Each row has a class, written after it.
[ 51  -3 -36  47  30 -22   4 -16  10  46  33 -31   1 -10   7  -4 -14   3
 -27  24 -39  23  52  28   8 -83  19 -13   0  12  38  61  -2  15]  (167)
[-23   6  49  39 -21   4   3 -16   8  -7  22 -49   2 -25 -16 -18 -29   4
  -2  -3  19 -14   7 -24  -5  19  -7   5   0 -39   4  -1   7 -14]  (43)
[ -6   0  -6 -17  14  35   4  -3 -10  -5 -20  41   5  18  15   0  21  -4
  21  20 -21  -9  13  45   1  28  12  57  25 -14   7 -29  -7  39]  (15)
[-35   7  26 -31  -2  14   4   7 -11 -11 -28  38 -35 -12 -19  17  40 -14
  25  -7 -12 -20  12  24  13  47  -4  36  23  -5  -8  -1  -5  16]  (62)
[-21   6  37  41  -9  -3   9  -8  16  -6   9 -51   1  -1 -16 -16 -20   2
   7 -11  22 -12   9 -20 -11  11 -10  -9  -2 -41   7  -3  19 -23]  (151)
[ 72   9  10   1  17 -14  17 -15 -17  -5  18 -12 -55 -39 -21  11  18  -8
   4 -13 -23 -17   7  -7  17 -18  27 -41  14  36  -9   2  10  31]  (43)
[-27 -11   1  -5  14  22  11  -3 -28   8 -22  27  16  11  -1  -4  43 -28
  13  28 -21  -3  23  27  -4  34   5  35  37  -5  -7 -12 -12  -2]  (107)
[ 29  -9  18 -30   5  21  -1  48  -7 -36  52 -10 -31  -7  12  20  25  27
  32 -31  -8 -46 -20  28  39  27  -3  38 -51  78  37 -40 -22  27]  (47)
[ -1 -14   9 -25  -7  47   7   2  -8   0 -17  60   3 -10  11  11  52 -17
   3  16 -29   1  22  26  -1  38  -2  74  40   5  -3 -15  -6  20]  (62)
[-21   0 -29 -14  27 -18 -32  -7 -31   3   1 -15 -39  14  16  24   7  18
  28  16 -22 -13 -34  27  49  -8  27  -5 -26  36   5 -10   2  41]  (167)
[-25 -17   5 -23  22 -11 -20  28 -33  25 -19  68  16  -5  10  39   8   2
  15 -22 -11  -4  31  64   6 -32   3   2  -2 -14  38  18   1  13]  (159)
[ 23  14 -51  -4  34 -30  -6  -5 -36   5 -17   7 -12  23  13  23  12 -15
  -1  17 -18  30  -2   3  35 -43  26 -28   0  16 -25   9   2   7]  (11)
[ -5   1 -22 -32  -5  12 -41  26  -3 -17  -1  -3  -2  15   9   7 -10  18
  16 -11  -9 -11 -29  15   3  34 -22  12  -7  -6  31  -7  19  21]  (167)
[-24  -1 -12 -32  23  35  -9  -3  -8  -3 -16  67  11  11  26  19  37 -10
  13  14 -14   7  11  61   5  -3  13  71  22  -5  -9 -16  -6  38]  (11)
[ 26   5 -35  -6  10 -15 -33 -28 -18 -10 -29   2 -37 -14 -12 -12  16 -19
  10   7 -37   5 -37  -1   4  23  13  -6   5   1  15   1  23  25]  (107)
[-22   2 -14 -17   2  38  -2   3  -2   0 -11  40  -4   7   6  -3  24 -18
  -1  34 -22  -3  -5  43  -1  64   7  64  26  -1  -4 -27   2  25]  (107)
[ 14   9 -17  15   3  20   0  11  -3 -15  27   6  22 -26  28   2  14  -3
 -14 -11  12  28  30   8   5 -22 -21  25  -2  -1  11  -7  -4  -8]  (121)
[ 19  -2  -8 -26 -10  15   1  27  16 -13  27 -21 -15  -5 -12 -10 -21   8
   4   7 -18 -15 -42  25  -9  48 -14   0 -11  17  26   6  16  12]  (107)
[  7  28 -24  42  34   6  18 -16 -14   4  12  11   3 -33  43  -3  18 -19
 -17   2   4  35  28  -8  -3 -64 -13  20  -4  -9 -17  22   5   7]  (121)
[  9 -10  -1 -31  -6   5 -10  32  -4 -23  21   4  -4  -3   3  -6   2   8
  12  -5 -11  -6 -36  20   2  34 -10  -6 -10   9   9 -14  12  21]  (11)
[ 38  11 -19   5   5  17  17  20  -4 -11  25  15  40   2  16  -3   8  -9
  -3 -20  -1  19  27  12  -8 -15 -18  11   6   7  18   5  10 -22]  (151)
[-34 -23  29 -17 -14  23 -34   7 -11 -19   1 -26  -9 -10  14   8  24  27
  11  10 -21 -24 -32 -12  40  59  -5 -21  -2  59   2 -54 -18  13]  (43)
[  20  -34  -13  -43   14  -16    0    7  -33   12    6   49   11    1
   23   40   13    1   29  -36  -30    2   11    1    3 -114    2   51
  -11  -23   33   39   19   32]  (62)
[-21 -25   2 -40 -20  30 -35  42 -67 -34  14  44  24  32  51  22  49   0
  39 -11 -13  18 -27 -55   9  39  -5  51   5   5 -15 -43   8  14]  (43)
[-17  -4   8 -36  -8  10 -20  35   1  -5  -6  -5   3   1 -18   1  -4  18
  19 -14 -13 -16 -18  35   2  45 -23  -1  -2   8  32   0  12  11]  (62)
[ 20  -7  -9 -27  -3  16   8  14   5 -18  14   9  15   6   6 -22 -11   1
   7  11 -11  -8 -31  29 -13  13  -3  10   0  -5   7 -14   9  19]  (11)
[-26  -1  37  41 -17  -5   7 -16   8  -3  12 -50  -7 -14 -13 -14 -26   2
   0   1  19 -22  22 -21  -4   7  -9  -5   2 -48   8   5  10 -23]  (167)
[ 50  40   2  21  16  11   3  24   7  17  21   0 -22 -30   8  35 -11   0
 -13 -16   6  15  51  -7   0 -24 -26  11  -4 -14  23  37  22  -7]  (43)
[-44  11  47   7  27  -8  31  28 -51 -12  17   9   4  22  -8  -4  53  12
  62 -14   5 -19  10 -10  19  21   8 -23 -21  51 -11  -5 -26 -10]  (15)
[ 52   7  -9  44  18 -27  23 -16  -8   1   4 -11 -16 -24   1   1  26 -37
 -18 -19  -9  11  50 -28  -1 -30  -4 -12  17 -23  -2  23   9 -10]  (151)
[-39   7  32 -25   4  42  11  21 -22 -19 -12  45 -20   1  -8   7  22  -4
  34  11  -6 -16   4  52  -3  41  16  41  24 -20  -6 -14   0  17]  (159)
[  5 -17 -24 -56   2  17 -15  31  10   4 -14  22   6   7  -8   7  -6  15
  -9   4 -28 -15 -15  34  -9  26 -19   2   5 -10  44   2  10  28]  (67)
[-11 -21  -1  14  -4  24 -35   2 -26 -21  29  28  18  48  51 -13   6  19
  20 -17  -1 -19 -48 -47  12 -29  24  38 -20  40   6 -52  12  60]  (43)
[ 16  10 -16   7  -1  31   7  24  -9 -13  14  21  34  -5  30   5  17  -2
   2 -23   5  23  38   9  -3 -15 -32  55   6  -6  18  -3   1  -8]  (62)
[ 14   7 -18 -24  -6   8 -13  26   3 -10  -8  -2   2  14  -1 -16 -33  13
  21  -8 -14 -14 -29  39  -9  26  -8 -12 -15   9  34   0  13  13]  (62)
[ 11  -7 -28 -27   4  -1 -16  26  -5 -14   4  -3  13  16  24  -8 -14  18
  18  -5 -26   0 -22  18  -8  16 -15  -5 -16  -1  31  -4   3  30]  (15)
[-33   0  35  46 -14  -3   9 -14   2 -14  13 -48   5  -4  -5 -28 -20   6
   6   0  13 -10  10 -27  -4  18  -8  -6   1 -40   7 -10   6  -6]  (15)
[-16 -22  10 -25  13  -6 -24  12 -28 -12  37 -19   3  24   4  22  53  26
  40 -19   0  10 -23 -26  45 -27   2  -9 -34  78 -19  -3 -13   1]  (11)
[-45  -5  39  -4  19  -7 -21   0  -9 -17  -2 -23 -37   9   3  38  53  30
  43 -37  13 -33  15 -21  42  -3  13 -10 -32  44  -9 -42   1  -4]  (151)
[ 32   2 -11   5  -6  22  21  27  -1  -4  25  13  28 -16  24   0   6  -4
 -10 -12  -6  13  35  12  -2 -15 -32  26   3  10  30  14  -3 -15]  (62)
[ 18   8 -49  38  33  -4 -31 -50  15  32 -18 -33  -6 -19  41   6  21  11
 -40  34  -6   7  15 -12  25 -10 -10  11 -14  19   0 -28   5  13]  (167)
[  9  10  -5  11   1  23  -5  10   3 -17  19   3  22  -1  24   3  -8   7
   5 -16  27  10   4  14   6 -15 -22  24 -12  -7   7 -23   9  -3]  (11)
[ 12  -1 -37 -10  20 -34   2 -14 -32 -12 -12  -1   0 -11   9 -35  -3   1
  25  16 -34 -22 -43  31  11  -3  26 -96 -37  69  46 -13  -7 -16]  (107)
[ 31   8  -7 -54  -6   5  -5  34  -2 -31  27   1 -15 -26   1   1  -8   9
  10 -14 -26 -15 -25  33  -5  47  -6 -13 -10  23  23   3   2  21]  (43)
[ 25   7  -1  11  -1  25  25  25  -4 -14  42  16  20 -14  19  -1   6  -8
  -6 -13  15  18  25   2  -7 -29 -19  24   1  -1   6  10  -3  -7]  (121)
[ -3   1   3 -35   8  52   8  -2   0  -6 -18  57 -13   1   2  -2  42 -15
  11  31 -10 -13  -7  38 -11  38  12  54  37  -4  -9 -36   0  39]  (121)
[  6  -3 -22  73  14 -36  10 -55 -11   7  13 -30  -2 -31  14 -18   1 -19
 -41   0  -5  27  23 -31  23 -52  17  -3 -17  -7 -16  24 -15   2]  (67)
[ 78   5 -66  -9  18 -28 -44   2  -5  20  -5 -35 -39   0 -11  26  37  -1
 -34  20 -45  28  41 -16  42   3  18 -29   2  43  39  -2   8   0]  (47)
[-27  -8  22   2  -3   9  54  30 -53 -12  18   0   0  37 -14 -17  48   2
  24  29   2 -13   8 -73  22   1  13 -44  10  22  -6 -25  -6 -36]  (67)
[-23  -8  12  13  14  28 -17  -6  16  -7   7 -22  33 -22  47  21 -12  60
   6 -19   6  -3 -21  39  26 -28  -8  41 -49  46  15 -64 -27  18]  (47)
[ 11   3 -22 -34  -8   9 -16  21   9 -10   8  -8  19  15  -9 -20 -27  21
  11 -10 -20  -5 -17  32  -6   2  -5   6 -12   6  37 -16   7  18]  (47)
[ 17   4  -5  18   1  18   7  23  -4  -7  29  -5  25  -8  18   2  12  -4
  -5 -16  22  23  30  -9  -2 -20 -29  18  -2  -6   4   3  -7 -14]  (121)
[ 42  19 -17  -1  12  22  35  27  -3 -11  34  20  34 -14  27   5   1  -6
   8 -26   1  19  34  30 -11 -38 -29  13   0   2  20  14   9 -18]  (151)
[-21  17  31 -15  11   8  15  20 -10 -32  11  -4 -39  43 -21 -14  32  16
  42   6   0 -52 -15 -24  18  25  42   4  -9  33   1 -33 -20  18]  (43)
[ -3 -22  15 -18  -8  31 -19  26  21  14  24  31 -14  34   5  13  11  27
  18   8   3 -26 -72 -15  -3  34  -9  62 -28  26  28 -25  20  51]  (107)
[-41  -8   8 -17  -2  41   9  15 -17   5  -4  44  18  17  16   1  26  -6
   5  28  -7   7  17  18  -3  22   3  49  26 -15 -22 -19  -3   6]  (159)
[ 26  19 -19  10   6   9  27  19  -5 -11  33  15  32 -11  27  -4  -2   3
  -1 -17   0  30  33   6  -6 -22 -26  23  -4 -11   9   9   0   0]  (15)
[-31 -22  27  -5  13 -17 -46  39 -40 -39  23 -25 -46 -13  -5  14  24  34
  11 -18 -24 -45 -61   5  57  44  20 -35 -38  68  40 -28  14  30]  (159)
[ 31   3  -9 -49   7  19  19  32  30  -7  28   2  -5  -1   4  -9 -16  13
  18   1 -23 -25 -37  55 -22  26 -14  11 -22  14  29   9  14  27]  (151)
[  5 -11 -22  41  26 -17 -27  -6 -19 -19   1   5   9  25  45 -20  -8  13
   8 -21   6 -16 -22   5   6 -48  41 -11 -42  28  17 -39  -6  39]  (121)
[-15   8  35  34 -21  -1  13  -8   8  -4  15 -51  -4 -12 -21 -14 -27   1
  -4  -1  18 -10  24 -21   0   7  -5   3  -3 -37  13 -12   4 -27]  (47)
[-44   4   9  -3   7  34   7  -6 -25 -17 -14  43  18   4  27 -10  31 -14
  19  30  -5   7  -1  32   4  27  12  46  16 -13 -22 -37  -5   6]  (11)
[ 31  10   3   4  -2  18  11  29   1 -21  32   6  15  -1  18  21   5  -2
   8 -40  18  10  19   1  -4   1 -24  24  -6   0   4  -2  15 -15]  (151)
[-29   1  19   2   2  35  14 -10   2  -5  -7  40  17  -1  11  -4  25 -15
   1  22   8  -4   8  24   1  20  -4  62  20 -23 -17 -26  -7   7]  (11)
[ -5  -5   0  30  28  17 -36   1 -15   4 -11  11  45  22  32  23 -13  41
  10 -16  25 -13 -13  24  35 -64   5   4 -30  26  46 -58  18   3]  (11)
[ 24  25 -36 -13  30  -8  -2  -4  -9  -5 -15  18 -61   9  -2  25  17 -14
   7  -4 -14  -4 -34 -17  10 -21   3  22   4  -1 -11  11  26  50]  (107)
[-51  -8  13 -16  24  -3 -35  28 -40 -18 -24   2 -30  81  15  -6   7  32
  89 -18  -2 -39 -89 -12  11  25  13   2 -33  13  -5 -45   2  87]  (15)
[ 11  11  -6  -6  -8  13  -1  13  -6 -12  25 -15  21  -9   3  11  -2  11
   2 -20   7  18  22   2  14 -17 -19  19  -8   8  19 -12  -2 -19]  (47)
[-92  -6  57  24   6  -6  25   5 -65 -23  35  -5  19  31 -17 -12  15   4
  47 -20   9 -13 -21 -24  13 -20  36   1  -4  30 -50  -4  12  -6]  (107)
[  1   6 -16  30  18  17 -16 -16  14 -24   1 -25  -6  33  45 -53 -34  36
  25  -5  -9 -30 -60  -8 -16 -35  29  22 -28   0   1 -63   2  87]  (43)
[ 40 -13 -54   5  19  26 -38 -24  27  22 -14  38 -25  -4  59   4  23   6
 -30  22 -31   7   9   0  10 -42   2  41 -12  22  23 -18   6  54]  (159)
[ 32  -8   4 -13   2  22  65 -13  12  -1  37  34  13 -21  23 -39   4  16
  30  15 -16 -20 -40  17 -16 -56   5  48 -31  18  22 -10  -9  33]  (62)
[-15 -14  -2 -11  10  28  -2 -18  -8  -6 -32  32   4  12  -9  -5  30   0
  -9  21 -15 -15   7  17  -6  27  28  35  32 -21  11 -34   4  26]  (67)
[-31 -11 -10 -21   7  26   6 -20 -16  -1 -32  53  -4   6   6  -6  40 -21
  -9  32 -18 -12  -4  13  -1  42  13  34  30 -11  -5 -22  -5  29]  (67)
[-27   4  35  42 -11  -6   9 -10   7  -3   9 -51  -8  -7 -15 -14 -25   5
   3   2  21 -25  22 -20  -5   8  -8  -6   0 -48  10   2   8 -22]  (167)
